Below are the code and all the weights of a small trained network. Each question names an input and a class and asks about switching units off, where a switched-off unit gives its printed mean instead of its output.

import numpy as np


def w(rows, s, z=0):
    codes = np.array(rows[::2]) - 128.0
    scale = np.full(codes.shape[1], s)
    scale[-1] = z or s
    return codes * scale


def f(y):
    return np.maximum(y, 0)


def log_softmax(a):
    a = a - a.max(-1, keepdims=True)
    return a - np.log(np.exp(a).sum(-1, keepdims=True))


def net(x, mask):
    res = np.array(x, float).reshape(1, 7) / 4 @ E
    y = f(res @ A[0][:, :-1].T + A[0][:, -1])
    res = res + np.where(mask, y, B[0][:, -1]) @ B[0][:, :-1]
    return log_softmax(res[-1] @ U[:, :-1].T + U[:, -1])


A, B = {}, {}
E = w([
[151,32,114,134,61,117],'x0',
[68,161,172,58,59,104],'x1',
[44,110,38,144,143,94],'x2',
[150,84,87,1,168,135],'x3',
[127,129,128,129,128,128],'x4',
[131,128,126,131,128,122],'x5',
[148,187,48,123,60,201],'x6',
],0.0094)
A[0] = w([
[137,111,135,120,105,117,207],'N1',
[92,221,150,142,170,180,151],'N2',
[109,194,147,99,199,101,114],'N3',
[151,114,95,51,133,174,70],'N4',
[56,110,94,130,144,137,39],'N5',
[84,135,120,178,130,129,70],'N6',
[154,186,67,121,98,130,62],'N7',
[92,146,39,134,89,150,111],'N8',
[86,131,147,189,84,131,52],'N9',
[160,111,128,119,169,55,151],'N10',
[157,158,182,194,83,134,95],'N11',
[174,95,111,10,172,125,78],'N12',
[124,150,98,130,106,187,54],'N13',
[78,138,171,91,86,109,90],'N14',
[79,134,132,84,90,126,69],'N15',
[147,148,93,122,103,162,69],'N16',
[118,176,159,71,62,103,73],'N17',
[120,159,169,198,74,129,51],'N18',
[170,153,112,126,90,231,98],'N19',
[116,123,180,178,161,56,108],'N20',
[133,113,121,100,162,114,71],'N21',
[148,135,126,114,100,197,65],'N22',
[107,83,162,124,179,120,50],'N23',
[116,97,161,121,171,95,35],'N24',
[68,112,76,129,131,120,48],'N25',
[137,176,128,120,159,118,84],'N26',
[204,105,85,169,199,167,49],'N27',
[118,121,128,59,130,154,126],'N28',
[99,140,139,101,95,102,39],'N29',
[170,64,145,137,54,131,180],'N30',
[80,155,163,134,75,109,119],'N31',
[163,127,116,179,179,160,59],'N32',
[89,85,194,127,172,97,11],'N33',
[158,149,94,129,108,131,37],'N34',
[94,126,164,104,110,159,89],'N35',
[226,150,215,108,94,169,65],'N36',
[189,134,181,108,122,180,52],'N37',
[115,78,114,142,64,94,138],'N38',
],0.013,0.011)
B[0] = w([
[103,154,106,116,165,172,214],'N1',
[163,94,83,19,145,161,255],'N2',
[163,83,72,52,120,145,213],'N3',
[196,183,126,185,97,99,185],'N4',
[106,100,95,141,150,59,150],'N5',
[176,143,84,134,129,69,162],'N6',
[114,109,192,106,79,122,174],'N7',
[75,143,191,101,112,103,214],'N8',
[201,172,98,162,87,94,174],'N9',
[92,155,169,96,82,153,201],'N10',
[190,185,109,144,147,102,211],'N11',
[213,209,109,192,111,100,228],'N12',
[141,77,197,70,48,88,160],'N13',
[145,41,143,194,139,166,184],'N14',
[132,46,145,199,148,140,164],'N15',
[118,123,185,140,79,126,159],'N16',
[120,35,137,220,124,167,196],'N17',
[211,171,108,169,110,91,194],'N18',
[113,139,223,102,88,128,219],'N19',
[134,150,179,91,87,137,213],'N20',
[171,139,137,182,77,97,146],'N21',
[98,125,168,93,130,97,163],'N22',
[126,134,196,119,81,106,157],'N23',
[119,131,183,101,70,109,151],'N24',
[94,105,126,130,184,39,158],'N25',
[165,73,88,65,125,129,154],'N26',
[119,2,141,216,128,171,196],'N27',
[175,181,118,182,133,136,190],'N28',
[122,49,130,201,113,124,141],'N29',
[144,128,82,10,144,182,239],'N30',
[144,110,108,172,144,156,200],'N31',
[144,50,119,167,122,153,172],'N32',
[133,127,184,109,65,119,162],'N33',
[139,79,181,108,92,121,134],'N34',
[139,83,127,168,133,136,151],'N35',
[12,86,84,129,196,24,227],'N36',
[37,105,86,127,152,50,178],'N37',
[159,113,102,39,161,137,198],'N38',
],0.0086,0.0097)
U = w([
[143,117,220,104,77,113,77],'0',
[218,160,100,176,117,86,67],'1',
[78,99,93,135,168,26,116],'2',
[158,45,135,194,131,198,84],'3',
[146,133,127,115,141,158,244],'4',
[184,94,88,54,134,166,51],'5',
[138,135,138,130,142,161,253],'6',
[74,212,139,152,180,253,117],'7',
],0.013,0.018)

Each question gives the input, the list of numbers given to net, and the class t.
The units are the neurons (one row each of A and B). Each row of codes is followed by its name. A weight is (code - 128) times the scale printed after its matrix; where a second scale follows, it is the last column's (A, B and U).
mask holds one flag per neuron, in row order. A switched-off neuron (its flag False) gives its mean, the last column of its row in B, instead of its output. The means were averaged over made-up inputs and are rounded, as every weight is.
A unit's drop is (log p(t) with every unit on - log p(t) with that unit switched off) / (log p(t) with every unit on - log p(t) with every unit switched off).
The circuit of an input: a set's keep is (log p(t) with only the set's units on - log p(t) with every unit switched off) / (log p(t) with every unit on - log p(t) with every unit switched off). Starting from the 12 units with the biggest drops (on a tie, the unit counted first), units are removed one at a time, each time the one whose removal leaves the highest keep (on an exact tie, the one counted first), for as long as the keep stays at least 0.8.
units of the circuit, in order: the units of the circuit, biggest drop first
top k neurons: the k neurons with the biggest drops, biggest first
drop of u: that unit's drop, to one decimal
input [7,-6,2,-5,-6,-2,-3], class 5: units of the circuit, in order -> N30, N38
input [-8,5,6,7,-7,-4,8], class 0: top 2 neurons -> N8, N7
input [8,-7,7,-6,6,-2,5], class 5: units of the circuit, in order -> N38
input [-8,5,7,4,-3,-6,-5], class 5: top 3 neurons -> N3, N36, N2
input [-7,-5,-1,1,2,2,-5], class 5: units of the circuit, in order -> N3, N2
input [1,-8,5,1,-6,-2,-1], class 3: top 2 neurons -> N27, N36
input [-7,-2,-1,-4,-1,1,-4], class 5: units of the circuit, in order -> N2, N3
input [2,1,-3,-7,-2,-3,-3], class 1: units of the circuit, in order -> N18, N11
input [-7,-8,-6,-4,6,-7,7], class 3: top 3 neurons -> N27, N32, N30
input [1,-1,4,-6,4,5,-4], class 1: units of the circuit, in order -> N9, N6, N36
input [7,5,5,-4,2,-1,5], class 5: top 3 neurons -> N38, N30, N36
input [0,-7,0,0,4,-4,-6], class 3: top 4 neurons -> N27, N32, N19, N8
input [6,2,0,-8,4,-5,-5], class 1: top 2 neurons -> N18, N9
input [-4,8,-3,8,-6,6,-1], class 1: top 4 neurons -> N12, N4, N28, N27
input [1,2,-5,-3,-4,7,8], class 0: units of the circuit, in order -> N19
input [5,-5,4,6,-5,0,-6], class 0: top 3 neurons -> N10, N23, N24
input [-5,-1,2,6,3,1,-3], class 1: top 2 neurons -> N12, N30
input [-6,-3,-3,1,0,2,-4], class 5: units of the circuit, in order -> N3, N2
input [-8,0,7,1,-2,5,0], class 5: top 3 neurons -> N2, N36, N3
input [-8,-6,4,2,-8,6,5], class 5: units of the circuit, in order -> N2
input [-8,0,-5,6,7,1,-1], class 5: top 3 neurons -> N3, N2, N26
input [-8,-2,-8,6,3,-1,2], class 2: top 3 neurons -> N36, N37, N30
input [1,-3,-4,-4,-5,-6,6], class 0: top 2 neurons -> N19, N13
input [2,-2,-4,-7,2,-5,1], class 1: top 2 neurons -> N18, N11
input [5,-3,6,-7,5,-1,0], class 1: drop of N2 -> 0.1
input [6,3,-6,-8,-7,-6,4], class 1: drop of N11 -> 0.5
input [4,-2,-1,7,2,0,1], class 1: units of the circuit, in order -> N12
input [4,6,-7,4,2,-6,-2], class 2: drop of N37 -> 0.2
input [1,-3,-7,-5,-5,6,-3], class 2: drop of N36 -> 0.8
